Each row has a class, written after it.
47 -159 115 38 73 311 27 -192 66 139 -1 -151 -101 -114 -107 -152 311 172
 203 192 -56 -122 52 186 183 -301 -179 -205 -171 -247 100 -273 18 -33
 195 334 -21 115 -78 -227 7
Rumu
-269 -73 101 -403 258 262 -238 204 25 -91 180 156 -377 -101 201 271 -276
 -80 -168 -265 103 5 355 -49 -48 167 49 153 -4 173 18 445 52 128 -97 -31
 295 -236 186 -86 -45
ris
-156 -94 92 -371 188 362 -186 130 22 117 68 152 -333 -28 154 18 114 102
 -29 -311 223 443 491 111 -109 84 54 -97 -125 75 -15 478 -83 213 -122 0
 208 -186 89 -118 -8
fezi
1 65 232 -45 30 62 49 121 196 -16 -86 69 20 -143 74 115 -112 146 -257
 -226 -135 -6 -196 -50 325 138 116 -58 87 368 21 -128 -23 -17 -175 -158
 263 -101 527 -66 50
zave
-101 165 -153 -133 -61 82 144 161 -43 287 -140 73 11 341 216 9 119 39 14
 -198 185 508 218 -417 -241 178 133 -429 97 61 -94 241 -280 64 -256 -93
 -133 -19 -153 103 -41
fovep
4 184 -211 338 -32 -272 294 -123 -94 112 -53 -50 -3 406 141 134 -82 -397
 -55 298 -181 -287 -399 -372 20 -60 -213 -376 267 -96 222 -402 -137 -149
 -157 12 -48 42 -77 51 -93
silu
-79 328 -62 24 85 -57 32 501 3 196 -218 -81 227 240 206 269 -402 -135 53
 114 -98 -16 63 -617 63 265 87 -329 343 458 32 77 31 58 -326 -185 -87 44
 72 138 44
nitas
-118 -195 253 -176 44 380 -229 121 163 90 61 -60 -117 -495 -37 39 97 402
 77 -188 -5 -51 330 203 273 -63 145 120 -182 51 -183 70 120 36 151 219
 37 39 137 -224 95
levo
-28 85 -96 124 25 18 34 139 13 138 -62 -88 34 211 86 154 -7 -102 158 249
 -17 -124 96 -242 -72 66 -35 -189 98 48 21 -11 32 5 -119 43 -105 160
 -204 72 35
zave
-76 41 132 -427 320 263 -137 259 -10 -73 53 170 -228 20 165 204 -279
 -136 -139 -179 99 192 298 -150 -26 260 73 -40 120 342 162 376 -67 166
 -222 -205 315 -303 245 -69 8
mobop
-80 17 292 -532 466 419 -332 594 101 -202 96 123 -219 -333 143 516 -613
 39 -77 -132 -53 -296 389 -184 288 280 125 211 193 603 112 351 159 247
 -140 -135 381 -200 378 -138 76
Muf
44 -40 52 39 53 84 89 -201 -24 43 -20 19 -95 49 2 -103 90 -114 -33 54
 -23 90 -72 142 75 -79 -143 -195 -54 -103 173 -147 -75 -30 -28 33 109
 -77 187 -109 -59
Muf
81 445 229 -456 87 19 109 721 156 -5 -347 228 445 44 203 53 -493 -14
 -281 -321 -74 531 -32 -475 222 701 408 -420 411 899 127 190 -162 112
 -491 -756 172 -89 593 -17 231
Rumu
117 153 22 -1 251 196 59 108 5 207 -141 -71 15 249 63 52 -73 -199 228
 352 -67 -3 66 -95 49 -66 -254 -448 93 43 315 -184 2 25 -181 25 -51 41 8
 -53 10
ris
-185 -232 -271 299 7 78 37 -460 -103 177 188 -142 -412 332 -3 -109 587
 -206 217 267 205 19 289 158 -418 -327 -323 -192 -289 -697 50 68 -32 -58
 167 457 -185 77 -610 -19 -124
nitas
-22 6 231 -133 42 180 55 84 110 -32 -108 35 28 -204 39 65 -196 87 -178
 -162 -164 -50 -117 -98 424 164 123 -133 126 305 84 -242 -52 -68 -73
 -128 216 -81 521 -201 88
Rumu
-250 -235 152 48 14 143 -76 -230 82 -51 244 -92 -286 -238 7 59 121 105
 -166 -106 -58 -248 3 179 191 -157 -59 158 -128 -185 -55 -152 42 -134
 202 259 133 -63 163 -196 -17
levo
-199 -340 324 -243 -5 463 -100 -223 203 -48 198 100 -371 -338 16 -168
 304 297 -207 -247 107 130 157 474 220 -40 54 88 -339 -152 -76 3 -79 -84
 140 206 273 -159 359 -299 9
nube
-111 -34 37 208 -223 31 162 -210 114 166 -80 -69 49 -35 7 -187 274 112
 -110 24 -61 100 -172 47 179 -87 7 -311 -61 -199 -33 -351 -86 -258 42
 110 -88 72 124 -92 -18
nube
-109 36 -15 134 -148 -39 227 -107 10 153 -38 -50 17 182 117 -75 123 -70
 -113 28 -89 58 -169 -212 134 64 28 -377 108 -34 35 -331 -226 -161 -72
 30 -40 75 88 -81 0
ris
64 -102 114 46 141 197 138 -298 56 72 78 -59 -219 171 -47 -142 307 -87
 92 195 18 40 -79 319 63 -210 -310 -311 -119 -294 261 -281 -139 -77 13
 172 45 -71 25 -172 -16
nube
-7 55 -119 253 213 -122 99 -103 16 -28 150 -12 -280 187 89 371 -61 -277
 -20 270 -146 -596 -246 -153 -9 -251 -409 -60 80 -242 210 -251 91 -59
 -24 217 30 25 -166 -20 -159
ris
-160 -245 72 130 -350 207 32 -125 157 321 -100 -136 74 -263 2 -306 475
 423 69 -135 -14 259 172 148 233 -21 241 -230 -190 -121 -299 -141 -109
 -85 128 294 -217 273 10 -191 112
ris
-225 -237 146 24 -269 230 -33 -170 78 206 28 30 -194 -314 66 -64 315 414
 -187 -357 -10 255 211 225 216 -91 265 -69 -195 -106 -291 -8 -113 -71
 157 211 68 40 130 -145 27
Rumu
-59 -14 44 -289 96 278 21 110 -17 37 -56 144 -124 134 152 -73 17 2 -27
 -95 170 487 223 -70 -31 214 69 -269 10 105 40 225 -236 114 -230 -123
 156 -147 201 -72 31
nube
63 310 26 43 84 -31 89 419 47 133 -229 -109 267 140 124 216 -385 -124 74
 182 -196 -166 -101 -449 223 202 53 -321 330 451 123 -186 20 13 -245
 -213 -31 69 150 43 93
silu
122 140 94 -62 327 187 31 276 47 54 -108 -56 -16 6 62 288 -289 -91 177
 276 -212 -370 54 -149 269 -25 -174 -244 163 253 318 -170 169 54 -90 -8
 92 36 65 -137 46
fovep
199 250 214 -285 143 230 169 250 153 64 -337 48 257 129 43 -87 -199 57
 -18 -67 -72 373 -241 -207 321 243 25 -432 199 404 204 -250 -180 8 -282
 -419 191 -193 579 -86 105
ris
-304 -141 29 174 -263 3 19 -190 61 187 96 -58 -159 -141 89 22 261 223
 -193 -234 -39 -4 31 21 126 -104 149 -55 -95 -175 -248 -82 -71 -149 154
 222 -20 52 13 -55 -22
fezi
37 38 262 -304 133 402 -39 215 173 145 -140 155 -91 -233 93 19 -39 304
 -79 -376 6 449 190 140 259 38 129 -247 -48 288 7 105 -115 157 -177 -142
 231 -188 430 -166 28
ris
29 184 127 -88 91 169 143 182 126 173 -184 61 108 90 135 -94 -85 7 -117
 -58 -79 365 -71 -67 188 60 -10 -471 105 268 175 -134 -90 -15 -273 -223
 119 -139 435 -85 16
mobop
-208 -203 57 -81 12 196 -91 -126 61 -14 193 53 -295 -197 31 10 179 90
 -115 -139 47 -50 188 141 30 -82 -32 47 -167 -171 -58 85 10 -36 116 202
 122 -31 35 -176 -57
Muf
-208 -31 148 215 -431 -30 147 -87 152 153 -103 -44 144 -281 50 -93 95
 313 -319 -242 -205 58 -234 7 395 2 318 -144 -3 84 -246 -375 -92 -279
 127 9 -4 58 346 -75 62
nube
-133 -264 139 -451 453 528 -251 31 45 -160 329 88 -591 -131 44 124 63 10
 102 -145 263 6 488 217 -116 -75 -193 161 -204 -170 104 414 -6 229 46
 219 297 -275 -23 -264 -82
nube
-133 -159 193 -121 415 314 -184 119 131 -219 221 -64 -324 -388 62 327
 -375 -51 32 185 -235 -859 46 -24 418 -109 -295 231 9 34 218 -161 347 46
 161 268 303 13 255 -365 -72
nitas
79 164 103 168 186 64 65 174 99 69 -126 -123 64 13 57 190 -258 -141 54
 351 -322 -504 -237 -202 370 -88 -187 -229 190 234 279 -459 147 -48 -65
 -5 113 63 218 -114 39
silu
78 297 14 59 -7 -108 294 164 24 128 -256 -4 179 335 177 102 -223 -154
 -107 99 -178 55 -381 -477 210 159 -16 -488 297 311 166 -340 -187 -65
 -299 -227 56 -43 273 41 12
Rumu
264 210 218 -312 505 306 -24 374 127 44 -199 25 29 110 23 258 -361 -23
 172 140 -139 -74 -17 -158 252 65 -199 -247 178 437 377 -69 60 184 -295
 -179 235 -164 360 -80 44
Muf
-78 100 4 -58 -1 175 -21 280 34 244 -176 -34 120 -13 136 60 -76 75 68 29
 -18 146 255 -316 91 191 169 -313 132 235 -55 91 -18 52 -164 -31 -79 75
 6 -17 60
mobop
9 -74 -125 88 -36 102 163 -224 -45 194 -4 20 -159 204 54 -188 409 -54
 137 114 114 255 82 83 -137 -174 -129 -404 -128 -362 48 -57 -184 9 -25
 168 -99 33 -280 -106 -56
fezi
-260 -301 118 270 -88 173 -79 -253 180 40 220 -216 -189 -298 -57 -30 282
 148 62 203 -82 -456 48 195 232 -199 -95 96 -227 -338 -119 -296 145 -183
 256 478 -67 189 -42 -221 23
fezi
-212 12 71 57 -109 66 -3 176 58 221 -16 -9 6 -38 163 94 -19 112 -56 -22
 -84 35 174 -140 114 130 227 -184 13 199 -129 68 -24 -53 -109 72 -51 115
 45 -17 83
Muf
28 72 404 -576 208 348 -100 336 264 -78 -109 282 24 -320 109 0 -222 338
 -304 -539 6 481 55 75 325 333 295 -31 33 565 -3 226 -88 123 -290 -417
 416 -293 760 -167 119
ris
-246 -34 249 -156 -64 106 -45 188 165 -37 74 58 -94 -281 140 254 -211
 215 -314 -320 -107 -68 75 -134 308 253 307 61 41 351 -134 29 -31 -95
 -52 -39 184 -69 361 -105 67
zave
-308 -162 279 93 118 127 -168 134 197 -118 263 -111 -196 -407 35 341
 -194 82 -180 78 -237 -762 85 9 350 -29 30 299 -35 154 -5 -132 316 -151
 164 290 116 80 203 -198 52
Muf
156 237 39 -107 257 91 94 153 22 -20 -232 -13 101 132 18 130 -363 -180
 42 102 -158 -109 -265 -241 276 61 -191 -298 254 220 299 -297 17 -2 -148
 -306 182 -209 355 -68 -12
nube
-100 57 153 128 -122 47 62 162 124 196 -139 -59 128 -227 116 84 -139 110
 -59 56 -253 -160 -69 -101 401 44 179 -255 47 251 -54 -216 73 -101 -55
 24 -3 110 255 -104 54
Muf
-159 79 6 -153 400 270 -83 382 16 91 42 -71 -188 56 207 219 -262 -240
 208 300 -52 -282 370 -258 48 47 -214 -295 47 165 260 173 190 147 -148
 91 48 1 -66 -164 -21
levo
243 453 -79 -56 178 -90 162 496 -35 143 -395 -9 373 374 145 269 -465
 -211 132 269 -200 10 -232 -597 134 222 -2 -461 490 519 233 -200 -83 74
 -385 -410 -44 48 99 157 112
ris
-1 -64 202 -144 642 358 -190 134 43 -155 249 -117 -406 -30 33 375 -357
 -197 170 294 -128 -629 215 66 162 -190 -446 113 -3 93 450 -33 288 142
 49 251 246 -145 85 -246 -25
levo
-168 -180 113 -259 118 338 -162 -61 76 48 195 112 -423 -60 88 175 158
 181 -115 -262 183 237 342 113 -78 -17 42 35 -138 -106 -97 277 -150 49
 -29 174 166 -204 1 -73 -52
nube
-211 78 181 -51 -270 98 -86 392 193 251 -169 53 243 -430 136 152 -134
 459 -228 -415 -133 183 241 -206 290 233 571 -76 103 452 -359 119 58 -88
 -74 -109 -88 150 230 -19 116
Muf
-262 -55 102 -69 48 60 -85 62 6 29 105 -8 -203 11 155 181 -69 41 -195
 -190 2 -15 158 -87 66 139 105 43 36 213 -22 214 -12 2 -56 46 159 -75
 184 -8 44
zave
33 84 149 230 -114 -19 183 91 200 131 -155 -225 277 -62 -26 15 -27 103
 40 241 -306 -316 -329 -177 449 -1 13 -302 135 158 44 -602 20 -217 6 31
 -119 198 173 -126 121
levo
115 35 -114 333 38 -101 259 -376 -27 100 19 -109 -73 462 -28 -151 328
 -354 85 467 -41 -87 -335 86 -79 -271 -447 -439 33 -421 321 -507 -145
 -184 -31 130 -109 45 -158 -7 -56
fovep
112 417 -38 -305 484 169 -43 645 -91 115 -238 67 91 333 190 371 -593
 -306 229 173 -14 89 274 -542 -56 258 -92 -415 369 544 326 300 32 270
 -463 -347 83 -121 56 81 37
nitas
-127 -361 -93 459 -285 47 203 -664 49 199 135 -173 -210 55 -71 -405 806
 82 56 249 38 44 -101 402 12 -383 -242 -275 -350 -752 -89 -436 -142 -246
 215 524 -191 219 -215 -163 -80
Rumu
-154 -121 68 -215 -47 337 5 -128 57 181 -19 45 -131 106 58 -281 320 133
 -13 -145 212 633 248 202 -46 28 38 -341 -155 -165 -44 81 -221 -55 -84 6
 27 -146 127 -105 45
fezi
-229 -287 195 -143 34 348 -179 -103 117 -28 185 56 -371 -415 20 87 128
 310 -172 -318 21 0 332 332 187 -76 105 164 -226 -68 -123 156 54 -8 190
 204 236 -119 168 -218 1
nube
79 267 -29 106 -7 -32 221 259 -26 274 -337 -148 349 306 87 -9 -162 -172
 176 395 -208 88 -96 -327 200 127 -16 -646 258 294 207 -340 -72 -93 -271
 -164 -168 147 81 31 147
levo
16 -88 -121 540 -69 -190 249 -497 -29 94 115 -184 -142 277 -66 -128 362
 -231 49 340 -132 -363 -372 147 -16 -402 -457 -196 -93 -497 195 -529 -24
 -174 150 363 -127 160 -159 -65 -113
Rumu
-15 85 161 151 -56 116 75 188 165 69 -193 -158 215 -203 27 121 -252 96
 -30 237 -338 -400 -224 -200 555 37 51 -233 185 252 58 -536 86 -162 18
 -15 27 131 312 -135 111
silu
-390 -270 308 -374 445 472 -449 293 133 -175 432 5 -574 -464 165 489
 -326 93 -93 -131 -4 -602 607 66 154 12 29 468 -137 231 18 451 343 115
 137 303 317 -145 115 -251 -6
levo
-75 295 21 -286 135 30 16 408 -69 93 -190 203 39 225 253 280 -456 -137
 -184 -248 6 391 172 -467 -10 388 220 -305 328 557 100 344 -152 108 -435
 -418 194 -198 293 111 20
nitas
16 157 -126 141 28 -49 159 147 12 221 -153 -88 122 248 128 90 -39 -144
 158 283 -117 -139 -83 -363 17 -1 -83 -386 161 52 103 -177 -13 -27 -158
 41 -152 167 -152 2 8
fezi
-78 -161 145 76 46 213 -84 -62 78 83 73 -97 -160 -174 -2 88 52 120 45 60
 -87 -208 150 129 200 -102 13 23 -93 16 -14 -115 58 -4 79 241 79 21 55
 -128 37
fezi
-22 255 -171 78 142 -45 83 295 -153 156 -148 -75 59 334 213 302 -385
 -321 149 372 -145 -244 28 -553 31 80 -46 -377 345 209 188 -70 -14 31
 -197 -80 -71 52 -184 96 3
silu
101 471 -92 168 -13 -202 243 453 57 211 -372 -114 492 318 136 194 -413
 -233 65 336 -251 -163 -353 -667 181 196 30 -531 482 404 159 -409 -30
 -153 -360 -302 -241 149 91 148 87
silu
-192 92 101 -475 456 273 -285 617 -5 -132 128 132 -233 -20 257 465 -589
 -147 6 -102 87 -81 528 -351 -62 361 121 135 171 562 91 642 126 304 -303
 -161 271 -177 147 -15 43
fovep
20 364 -261 394 -227 -342 410 49 -78 394 -268 -103 232 583 186 89 24
 -198 31 155 -145 176 -343 -475 -49 -5 -16 -649 293 47 35 -346 -227 -153
 -270 -130 -247 86 -147 213 -28
nube
-68 29 262 -338 95 428 -71 356 95 186 -176 44 40 -248 116 49 -195 202 54
 -64 -61 247 308 -85 325 140 246 -314 45 394 17 91 -56 75 -146 -100 110
 -72 323 -157 101
mobop
-132 252 -73 21 7 -134 130 272 -4 48 -111 62 92 135 226 232 -357 -225
 -139 1 -105 -82 -99 -529 69 270 97 -263 278 290 59 16 -55 -13 -247 -230
 45 -35 142 54 -17
fezi
-100 32 56 -236 241 262 -87 91 -1 98 60 99 -314 100 118 199 -54 18 -39
 -232 128 276 326 -97 -114 -28 -32 -154 -6 51 60 289 -88 117 -161 16 183
 -258 15 -31 -104
nitas
-42 -36 -8 -263 250 351 -215 142 -30 167 16 31 -200 -7 24 161 26 118 233
 -52 148 234 511 -36 -116 -29 21 -145 -39 2 -14 351 -45 147 -85 57 -4
 -86 -203 -20 8
nube
-85 -158 311 -2 99 289 -177 56 258 3 67 -78 -115 -484 -51 146 16 347 -45
 -112 -129 -307 100 252 375 -110 52 211 -170 131 -96 -102 233 -37 94 194
 161 32 331 -175 47
ris
-162 79 85 -290 108 209 -32 248 30 65 -45 152 -131 17 242 110 -265 17
 -176 -272 2 251 264 -164 68 225 151 -192 82 349 61 257 -59 71 -202 -199
 202 -175 259 -74 12
silu
36 -63 252 -74 137 299 80 -66 219 -5 -21 -26 -81 -164 -23 -85 -7 18 -54
 96 -154 -175 -258 190 414 -111 -233 -203 -51 -56 220 -482 11 -130 34 81
 167 -131 470 -302 0
Muf
-67 108 20 -167 15 280 -20 331 79 315 -222 3 149 -26 122 -100 19 140 96
 -20 31 422 337 -178 23 76 147 -445 47 175 -29 116 -42 54 -169 -47 -148
 60 3 -47 60
Rumu
-114 -397 77 296 23 136 -47 -575 179 -96 361 -115 -445 -394 -178 8 464
 120 4 153 -102 -660 -156 480 174 -586 -368 233 -364 -744 -20 -451 184
 -239 461 574 33 34 -175 -290 -145
fovep
52 131 222 31 -253 123 259 -28 203 238 -298 -37 304 -2 -16 -240 193 294
 -134 -62 -113 481 -286 -77 386 33 171 -582 82 124 -16 -498 -264 -240
 -153 -151 -47 -11 403 -70 97
levo
-107 13 151 -41 1 204 -86 291 171 79 -81 -77 32 -210 78 178 -131 131 45
 113 -112 -216 151 -132 322 139 122 -139 60 211 -37 -75 134 -52 -29 43
 -15 122 88 -133 114
silu
-176 -86 230 -161 399 208 -162 51 115 -173 304 33 -437 -124 92 377 -224
 -163 -187 38 -112 -546 71 76 167 -13 -234 194 11 94 270 30 189 14 24
 141 365 -175 244 -193 -29
mobop
65 0 -80 21 -136 80 128 -130 -93 239 -147 72 -30 158 58 -183 288 100 12
 -67 83 437 18 60 -28 -115 6 -340 -43 -157 -42 -39 -202 11 -45 39 -53
 -17 -32 2 -23
Rumu
